Each name stands for a flat space through zero: a line, a plane or more. A row that begins with a name and a colon came from that space; any other row is followed by the name of the space it lies nearest, among the names in its block.
kebaz-vesep: [-113   -2   73    1  146  -66   42   35 -201  100   14  -60   35 -126
 -157   91  -29  164 -224  -25   84  -17   -9  -24   14   34  -91]
mifet-nagu: [-208  -84  -75  -43  147 -268  261   96 -231  154  140   77    1  100
 -206 -177   94   79  134   71   25  -69  -14   51  128 -134  -52]
kebaz-vesep: [ -16   46  116 -151    5 -166  115   40 -127   52  -30   62   -3   11
 -120  -71   15  -88  -48   45  -24  -29   44   58  152  -34  102]
mifet-nagu: [ 129   25  147   85 -189   96 -117   51  255  -15  -72   26  -19  -59
  218   89   45  -68   71 -149  -58 -105   44   -8 -123   -1    3]
mifet-nagu: [-25 -32  27 -49 149   1 -35 -26 -86  -5  29 -84 -77 -62 -63 129 -16 -16
 -63  -1  40 -45  -4  64 -58   6 -83]
nodis-mab: [  90  -26 -306  262 -113  241 -340 -173  -57  117  -81   95   19   36
  172 -112   40  134  -41  -16   97  264   99 -157   20   64   91]
kebaz-vesep: [ -25 -110   17  101  380  263   37  -32 -169  -58  -63 -240  -51 -155
 -310  301  107   49   -4  -83  161  -53   21   18 -134   80 -209]
mifet-nagu: [ -61  -49  -42   16  207   70   27  -63 -152   12    4 -118  -58  -10
 -205   27   -3  -14    0   31  134  -39  -44   17   37  -41    6]
mifet-nagu: [  18  -61  -75  -38  170   92  -77 -178 -240  -92  -26 -130  -90   44
 -245  -14  -65 -206   28  137   45 -128   -5   38  127  -73  133]
nodis-mab: [ -32 -103 -178   63  -31   28 -123    2  -56  -25  -43   19   63   97
  126 -115   56  -61  -43  -86    8  132  130 -191   68   -5  119]
mifet-nagu: [ -89  -42 -219   72  -50   16 -207  -38   -9 -172  -32  -13  131  113
  143 -103 -197  -11 -166   28   38  167   73 -257   89  -96  189]
peluf-befe: [ 124   51  106  120 -136    1  -86  -23   78   95  -60  132   15  -76
  123  -22  165  -39  185    7  -96 -141   50   72  -11  -35  -62]
nodis-mab: [ 203  163  234   13 -339  -68 -141  190  576   74  -30   81  -70 -106
  637   30  102  -19  -24 -251  -90   41  -47  -11 -239   77 -126]
mifet-nagu: [  81   64  -13   36  -80  122 -100  -32   29  -36  -73  106    5    2
  -28   40   25  -14   19  -12  -55   48   73    8   64   25  -43]
nodis-mab: [ -98  -45  -28  -48  112   23  158   40   57 -257   38 -110   72   58
 -146  125 -163    2   53   81    1   -7  -28  -26  -62  -39   -9]
peluf-befe: [-107 -193 -121   17  226  -54  -18    6 -179   42   34 -232  -36   10
   54  -71   40  -28 -109  -66  146   25   -4 -139  -54  -17   67]
peluf-befe: [-167 -120 -231   16   24 -164  -32 -172 -411  119   44  205  157  162
 -144 -333  100  -11  155  269 -109  -27   87   -7  367 -168   53]
peluf-befe: [  42   14  125 -110  101  150   -8   13  -46   28  -95  -80    3 -148
  -50  192   82   92 -244 -128   11  162   20   34  -45  216 -188]
mifet-nagu: [ 237   77  195   14  -83  152    9   37  230    9  -39   26 -208  -84
   -2  219  120 -120  227 -113  -57 -176   17  210 -189   69 -111]
peluf-befe: [ 155   41  195  -63   70   61  -52   29  -33   64 -120 -109 -151 -142
  -17  111   61  -44 -120  -75   47  -24   25   80  -47   59  -63]
kebaz-vesep: [  54    0  282 -179   48 -162  106  106   63   72   14 -132 -124 -104
   94   24   88 -160  -44 -111  -30 -192  -83  133 -101   -1  -18]
kebaz-vesep: [ -56   62   80 -178   36  -85   25  -41 -115  -21    3   10   10    4
 -131  -12 -102  -20 -138  125  -41   -5  -44   57  184  -18  -35]
mifet-nagu: [ -87  -35   46 -101   28  -75  147   -6 -148   67   18   39  118  -14
 -107  -39   51  128  -39   87  -86   40  -17   48   94   69 -119]
kebaz-vesep: [ 196  126   65   89 -209  136 -154   -5  252  -53  -90   46  -88  -17
  141   84  -55 -104   33  -74   14  -18   45  -36  -58   34  117]
kebaz-vesep: [ -42    1 -194   75  -48   44 -171   -3  121  -99   37  -14   20   65
  198   -3 -174   91 -128  -21   67  195   -1 -150  -75  -21   45]
kebaz-vesep: [  49   76  204 -169  -85  -29  -37   21   14   85  -60    1   24 -114
  108   33   -8  126 -259    2 -100   92  -47   47   65  134 -203]
peluf-befe: [ -41    2 -114   17  -26   -4   35  -53  -37   -7  -16   37   82   90
  -24 -147  -22   -2   26   80   43  109   -6  -75  115  -19  148]
nodis-mab: [ -38   29  118   49  -71  -65    1  114  171   18    4   10  131 -127
  230   91    4  176 -115 -100  -32   50  -17  -50 -169   49 -132]
peluf-befe: [   4   35  155 -148  138  -45  150    6  -80 -130   19  -84  -99  -12
 -310  121  -76 -207   61   62  -23 -249  -35  152   37  -72   48]
kebaz-vesep: [  49  126  158    7 -270  -34  -53   55  198   68  -26  107   35  -37
  160  -11  -90   44 -104  -81  -34  -27  -25  -27    8   12   92]
nodis-mab: [  -8   60   44 -106  185  122  128  -78  -97 -108   21  -96    7  -90
 -306  187 -102  132  -74  142  -15   36 -124  164  -44  109 -201]
nodis-mab: [ -81   58   84  -40   22  -31   52   94   99   38   27    9   10  -49
   18   84   -6   71 -120 -120   63   48  -42  -15  -24   31  -80]
kebaz-vesep: [  21  -56  -83   55  105   43  -50 -109  -71   21   32  -98  -56    6
   -6  -89   69  -82  108   65   24  -96  -88   29   -2  -38  -13]
mifet-nagu: [  41   56   81  -26  -87  -21  -19   89   28   71  -34  142    4  -55
   42   71   88   58  -64 -116  -75   62  100   39  -12   65 -102]
peluf-befe: [  36  -17 -203  175 -105  150 -148  -55   43  -56 -104   80   38  139
   49 -128  -23  -60   99  -10   95  138  123 -175  104  -92  242]
nodis-mab: [  49   -7  174  -18    7  -27  108  181  135   48  -32  -48  -61  -81
   78   95  122    9    5 -193    9  -36   25   21 -145   43  -97]
mifet-nagu: [  86  106  153 -135  109   29  -64 -187 -151    5  -81  -98  -71  -96
 -168   28  -22 -168  -91  188   22 -114  -86  104  194   35    1]
kebaz-vesep: [  29  -39   10   84   23  103  -47    1   32  -52  -33   28   34  -34
   -4   74  127  -36  135  -54  -79  -84   54   26  -42  -18 -141]
mifet-nagu: [ -10  -26 -186  152 -173  -10  -88  -17   47  131  -28   32   98   80
  268 -261  -22  159  -78   -4  103  241   -3 -229   36   25  193]
mifet-nagu: [-230  -84  156 -121  255 -228  275  161 -227   98   45  -84  159 -157
 -137   98   89  221 -219  -56   23   33    0    9  -53   68 -202]
kebaz-vesep: [  23   29  238  -64 -116  -96   38  235  384  -23   54  -77  -57  -89
  335  134  -15   -9  -82 -270  -40  -85  -75    8 -279   17  -95]
nodis-mab: [  44   94  280 -235  -99 -190  133   62   85   28   18  -10   -7  -69
   71   -3  -31  -46  -89   53 -138 -104 -103  129   24   55  -61]
kebaz-vesep: [-196  -12   82 -203   98  -72  304  148   95 -173  122  -82   -8  108
 -245   90 -210    3   -9  -25   23  -64 -123   64   -4  -94   -3]
nodis-mab: [ 129   54  182   17   -2  103   16   52  105  -46  -60  -84  -75 -133
  -39  193  -40   19  -22  -76    4  -92  -15   96 -187   40  -41]
nodis-mab: [ -90  -32 -116   29   70  -90   67  -20 -284   90  -15   46   29   70
 -217 -132  -31   72  -41  111   96   64   81  -82  194  -55  135]
peluf-befe: [ -54 -199 -225  120  379  138    6  -95 -422   34  -17 -175  -16  -51
 -281   42  124  142   -4   66  111   79   64  -21  -44   52 -149]
kebaz-vesep: [-115  -18   14  -78  188 -104  188   27 -180  -35   43  -31   38    0
 -261    6   12  -10   15   75    5  -66  -21   55   72  -43  -39]
mifet-nagu: [  14   -7  142    0   49  -96   14   84  -39   81  -29   -5  -61  -80
   -1   55  103  -79    4  -97   26 -132   72   28  -25  -44   -1]
kebaz-vesep: [ -77  -29  -97  -96   40 -137   23 -149 -317   19   43  125   74  101
 -205 -212   14  -78   96  261 -141  -85    7  101  278 -116   32]
peluf-befe: [  27  -31 -200   77 -222   -3 -121 -116   42  -49    9  176   33  212
  106 -193  -59 -123  238  148  -72    5   92  -60  142 -124  230]
kebaz-vesep: [ 216   80  169   34 -239   20 -144   56  179  -20 -138  162  -22  -60
  203   85  110 -185   88 -129 -132  -73  197   37  -64    7   94]
peluf-befe: [-119  -89 -157   55   71   51  -65  -29  -41 -119   -3  -45   94   97
   -8  -80  -39  -78   -8  -30   49   36   23 -145   72 -105  118]
peluf-befe: [  61  -37   84   52  162  161   39  107  172 -181  -44 -163   23 -157
   57  287   84   46    7 -162  -18   23    4   30 -331   99 -240]
peluf-befe: [   5  -42   30   72  173   95   26  -47 -217   60  -33  -22   22 -146
 -220  172  119  107   -3    0   11  -43   62   84  -71   90 -157]
nodis-mab: [  65  -18  133  -46  -57  -64    6   18   93   30    7  -38 -118   18
   78  -26   51 -216  133  -42  -19 -219  -15   55   -4  -70   91]
peluf-befe: [ 107   15   53  125 -106  140  -78   86  226   48 -108   42   34  -89
  246  104  150   86    2 -205   28  154   93  -68 -171  115  -72]
kebaz-vesep: [ 219  112  131  -25 -247   78  -80   28  241  -13  -92   80 -127   28
  134    9   12 -158   90  -61  -69  -47   43   36   20   26   74]
peluf-befe: [  43  -96 -270  242 -138  238 -160  -91  230  -75   33   -5   26  127
  237  -76   -9   25  220  -42   24   76  -29 -120 -149  -15   75]
mifet-nagu: [-165 -133 -202   80  182  -37   85  -53 -195  -27   93  -95  182  -11
  -50  -59   -4  214  -35  116    3   96  -65  -73  -76   38 -100]
mifet-nagu: [ -52   20   84 -180  -32  -79  163   46   44    0   31  -19  -12   62
  -50  -32  -80  -23  -56   10   11   37  -64   35   61   24   82]
peluf-befe: [   1 -124 -155  160  119  114 -105 -193 -253 -119  -15    7   78   -2
 -204   99   43 -112  203  150  -59 -167  145    5    2  -36   52]
nodis-mab: [  18    5  -23   61 -292 -175  -49   99  288   67   68  150  103   55
  484 -199   79   47  103  -58 -157   38  -23  -67  -95  -28  -22]
nodis-mab: [-122  -43  -36    6  -12   12  101   86   71  -31   47    0  161  -14
   59   60  -35  243 -105  -61  -28  164  -27  -74 -102   98 -139]
peluf-befe: [ -35  -19  -53  -61  -91  -89   62   17   85    5   64   35  -48  159
   59 -183  -48  -90  128   39   -6  -28  -60   10   78 -117  132]
nodis-mab: [-228 -113  -54 -169  283 -200  201  -49 -373 -179   77  -44  107  105
 -407  -67  -47 -203   77  208  -76 -199   24   51  229 -183   76]
mifet-nagu: [ 156   57   76   45 -168   58 -270 -160 -123  229 -113  138  -11  -97
  123  -96  164  -41  -64   14  -90  -40   66   40  162   72  -15]
nodis-mab: [-183  -43   -5 -154  278 -122  302   27 -285  -17   48  -49   13   58
 -428   -7   -9   15   19  141   71  -14  -18   61  183  -47  -38]
nodis-mab: [ -54  -15  174 -109  111  -81  178  100   43  -68    7  -59   54  -75
  -48  101   48  -14   26  -32  -52  -77  -34  104  -94  -21 -110]
[ -29  -89 -278  162  -96   27  -98  -95   -9    8   66   64   29  164
   99 -199  -14   -7  179   76    3   20   11 -107   39  -80  137] : nodis-mab
[   2  144  186  -84  -77   51   41  115  238 -192  -78   49  124  -74
   16  200  -96   31 -131  -77  -74   77   14  -11  -27   46 -104] : kebaz-vesep
[ 148   15  -68  180  -98  115 -176  -27  -35   77  -78   98 -104   -9
    7   34   42   32   80  -20   24   -1  151  -24  -11   -5   18] : nodis-mab
[   1   55   25 -135  -54 -133  -23   -6 -149  147    6   95  -34   -1
    0  -96  -18   92 -174   73  -49  105   12   45  152   45  -55] : mifet-nagu
[ -71   59   51 -173   61 -149  179   44  -30 -175   12   46   -8  127
 -236  -14  -92 -189  117  165  -46  -93   27   39  222 -133   49] : mifet-nagu
[ -19  -91 -148   96  143  -14   -3 -102 -180   37   12 -115   17   18
  -32 -168   63   -6   76  128   60  -23  -57  -51   32  -44   41] : peluf-befe
[ 126   63   54   74 -229    9 -164  -10  141   41  -53  118   -5   -5
  211  -74   57 -109   57  -65  -93  -82   46  -20   20  -28   77] : mifet-nagu
[  39   -2 -278  116 -312  -32 -189 -207  -50  171   11  267   56  233
  189 -441   42  -46  209  197  -67   84   26  -75  293  -96  248] : kebaz-vesep
[ 109   30  120   -2 -172   -5  -83   24    4  240  -74   53   72 -167
  273  -11  130  270 -239  -71  -89  189   19  -23  -63  250 -195] : nodis-mab
[ 126   55  298  -96  -54  -20  166  126  164    2  -23   36 -129  -68
  -74  181  117 -132  200  -89 -101 -236   29  205  -95   14 -110] : mifet-nagu
[ -37  -64 -127   96   65   45  -39  -40  -90   56  -15  -27   67  -11
   40  -50   65  115  -32   10   59  128   19  -91   -8   48  -34] : nodis-mab
[  58  -48    4  139   74  147  -30   56   17  -12  -69   21  -23  -57
  -49  128  188   -4  149 -130   -7  -44  116   12  -87    0 -159] : peluf-befe
[  -2   77  142 -136   45  -55    7  -22 -219   27  -74   76  -59   -5
 -297   12   -4 -159  -74   46  -18 -132   82   72  282  -68   55] : peluf-befe
[ 122  154  472 -246 -310 -128   16  281  405   50  -90   85  -93  -75
  311   89   22 -112 -165 -288 -140  -74   20   60   -3   20  -85] : kebaz-vesep
[-148  -48  -38 -154   69 -158  144   45   10   10  139  -76 -133  187
  -76 -189  -95 -143   70   26   80 -110 -149   20  139 -178  115] : kebaz-vesep
[ -33  -99 -259  220  -42  245  -72  -90  -15  -64   28   36  178  -14
   16  146  -88  377   -6   46  -20  245   56  -81 -218  163 -123] : kebaz-vesep
[-114  -61    9  -23  114 -172   70  -24 -253  125   38   39  102  -51
  -76  -78  137   34  -14   71  -46  -64   24   21   97   -6  -73] : mifet-nagu
[ -35  -95  147  -82   74  -70   88  163   95  -98  -10  -84   80  -77
  142  104  151  -79  -13 -183 -124  -65   46   -8 -151   31 -157] : nodis-mab
[  79   81  220 -185   10 -117   65   94  -42   87  -61   35  -81  -79
  -25  -10  129 -117  -99  -91  -69  -40   24  123   67   30  -44] : nodis-mab
